Here is a tiny trained network, its code and every weight. The questions are about switching its units off for an input and a target symbol, where a switched-off unit gives its printed mean instead of its output.

import numpy as np


def w(rows, s, z=0):
    codes = np.array(rows[::2]) - 128.0
    scale = np.full(codes.shape[1], s)
    scale[-1] = z or s
    return codes * scale


def norm(h):
    return h / np.sqrt((h * h).mean(-1, keepdims=True) + 1e-5)


def f(y):
    return np.maximum(y, 0)


def softmax(a):
    e = np.exp(a - a.max(-1, keepdims=True))
    return e / e.sum(-1, keepdims=True)


def log_softmax(a):
    a = a - a.max(-1, keepdims=True)
    return a - np.log(np.exp(a).sum(-1, keepdims=True))


def net(x, mask):
    ids = ['ΠΦβζμξστ'.index(c) for c in x.split()]
    T = len(ids)
    res = E[ids] + P[:T]
    q, k, v = (norm(res) @ M[0].T for M in (Q, K, V))
    z = softmax(np.where(np.tri(T) > 0, q @ k.T / 2**0.5, -1e9)) @ v
    res = res + np.where(mask[0], z, O[0][:, -1]) @ O[0][:, :-1]
    y = f(norm(res) @ A[0][:, :-1].T + A[0][:, -1])
    res = res + np.where(mask[1:25], y, B[0][:, -1]) @ B[0][:, :-1]
    return log_softmax(norm(res)[-1] @ U[:, :-1].T + U[:, -1])


Q, K, V, O, A, B = {}, {}, {}, {}, {}, {}
E = w([
[46,185,76],'Π',
[112,115,249],'Φ',
[117,107,250],'β',
[38,168,58],'ζ',
[118,36,224],'μ',
[88,211,173],'ξ',
[138,41,136],'σ',
[34,151,47],'τ',
],0.011)
P = w([
[254,176,137],'0',
[218,140,140],'1',
[193,131,141],'2',
[169,128,132],'3',
[151,124,129],'4',
[135,118,130],'5',
[121,114,131],'6',
[106,109,131],'7',
[92,106,133],'8',
[77,102,135],'9',
[59,102,136],'10',
[41,101,138],'11',
[30,104,136],'12',
],0.0081)
Q[0] = w([
[5,131,194],'H0',
[168,110,160],'H0',
],0.031)
K[0] = w([
[2,65,152],'H0',
[165,76,72],'H0',
],0.019)
V[0] = w([
[44,52,194],'H0',
[36,254,232],'H0',
],0.0081)
O[0] = w([
[193,99,142,252],'H0',
[240,254,90,229],'H0',
],0.0085,0.0039)
A[0] = w([
[117,164,146,147],'N0',
[145,151,113,24],'N1',
[111,147,113,16],'N2',
[111,148,137,26],'N3',
[149,156,133,159],'N4',
[171,125,85,158],'N5',
[142,171,99,29],'N6',
[66,170,132,184],'N7',
[191,146,135,139],'N8',
[4,102,142,185],'N9',
[132,83,69,126],'N10',
[112,105,97,58],'N11',
[150,115,147,88],'N12',
[128,99,148,102],'N13',
[119,93,141,173],'N14',
[182,92,74,60],'N15',
[65,143,96,106],'N16',
[159,82,107,90],'N17',
[165,156,116,3],'N18',
[79,137,83,80],'N19',
[146,132,159,143],'N20',
[86,175,162,91],'N21',
[91,118,77,150],'N22',
[144,132,136,68],'N23',
],0.024,0.0051)
B[0] = w([
[138,128,174,231],'N0',
[121,127,166,168],'N1',
[114,146,161,151],'N2',
[188,161,77,132],'N3',
[93,137,135,242],'N4',
[83,101,160,200],'N5',
[80,130,153,236],'N6',
[251,98,79,244],'N7',
[87,105,64,254],'N8',
[52,112,152,234],'N9',
[111,119,159,165],'N10',
[147,86,152,139],'N11',
[167,146,116,182],'N12',
[103,138,113,199],'N13',
[97,111,114,219],'N14',
[86,167,148,141],'N15',
[181,131,131,197],'N16',
[163,140,150,167],'N17',
[95,70,130,182],'N18',
[161,151,156,195],'N19',
[155,135,94,221],'N20',
[153,114,183,207],'N21',
[143,130,139,194],'N22',
[109,143,135,141],'N23',
],0.012,0.0062)
U = w([
[200,195,154,71],'Π',
[39,106,160,169],'Φ',
[98,182,202,3],'β',
[200,147,82,193],'ζ',
[225,19,127,49],'μ',
[117,252,77,126],'ξ',
[164,79,223,102],'σ',
[204,104,98,186],'τ',
],0.014,0.0051)

Each question gives the input, a string of symbols that net reads in full, and the target symbol t.
The units are the heads (2 rows each of Q, K, V and O) and the neurons (one row each of A and B). Each row of codes is followed by its name. A weight is (code - 128) times the scale printed after its matrix; where a second scale follows, it is the last column's (O, A, B and U).
mask holds one flag per unit, heads first, then neurons. A switched-off unit (its flag False) gives its mean, the last column of its rows in O or B, instead of its output. The means were averaged over made-up inputs and are rounded, as every weight is.
A unit's drop is (log p(t) with every unit on - log p(t) with that unit switched off) / (log p(t) with every unit on - log p(t) with every unit switched off).
The circuit of an input: a set's keep is (log p(t) with only the set's units on - log p(t) with every unit switched off) / (log p(t) with every unit on - log p(t) with every unit switched off). Starting from the 12 units with the biggest drops (on a tie, the unit counted first), units are removed one at a time, each time the one whose removal leaves the highest keep (on an exact tie, the one counted first), for as long as the keep stays at least 0.8.
units of the circuit, in order: the units of the circuit, biggest drop first
most important unit: the unit with the biggest drop
top k neurons: the k neurons with the biggest drops, biggest first
drop when u is switched off: that unit's drop, to one decimal
input β τ β Π σ Φ Φ, target Φ: units of the circuit, in order -> H0, N7, N9
input σ Φ ζ, target Φ: most important unit -> N5
input μ Π β, target μ: top 4 neurons -> N9, N6, N20, N8
input Φ ζ β σ τ τ μ τ σ σ Π σ ξ, target σ: units of the circuit, in order -> N9, H0, N7, N21
input Φ σ Φ τ Π ξ σ Π Π μ Φ ξ ζ, target ξ: top 3 neurons -> N9, N7, N6
input τ Φ Π β Π Φ σ σ β, target Φ: units of the circuit, in order -> H0, N9
input σ ξ β Π, target β: top 4 neurons -> N6, N5, N20, N1
input τ μ τ, target μ: top 2 neurons -> N7, N16
input ξ ξ ξ ζ Φ Π σ β ζ Π β, target Π: top 3 neurons -> N9, N7, N20
input σ ξ ξ β, target τ: top 3 neurons -> N9, N20, N6
input ζ Π Φ ξ, target Φ: units of the circuit, in order -> N18, N8
input β ξ Φ ξ β, target τ: top 2 neurons -> N9, N8
input Φ μ Φ σ Π Φ β, target ζ: top 3 neurons -> N20, N9, N6
input τ β τ Φ Π β Π τ ξ τ, target ξ: units of the circuit, in order -> H0
input β τ ζ Π Π μ Φ ζ Π Φ, target Π: top 2 neurons -> N9, N7
input Φ Φ μ Π Φ, target μ: top 3 neurons -> N9, N6, N20
input Φ ξ Φ ζ, target Φ: top 2 neurons -> N5, N6
input Π β Φ Φ Π, target Φ: top 3 neurons -> N5, N18, N6
input ζ Φ σ τ Π σ Φ, target Φ: units of the circuit, in order -> H0, N9
input ζ Π ξ Φ μ Φ Φ σ τ ζ Π ξ, target Π: most important unit -> H0
input ζ ξ Π Φ τ β σ ξ Π τ, target Π: drop when H0 is switched off -> 0.3
input μ Π Π μ Φ ξ Φ, target τ: drop when N20 is switched off -> 0.1
input ξ σ Φ Π, target Φ: drop when N18 is switched off -> 0.9
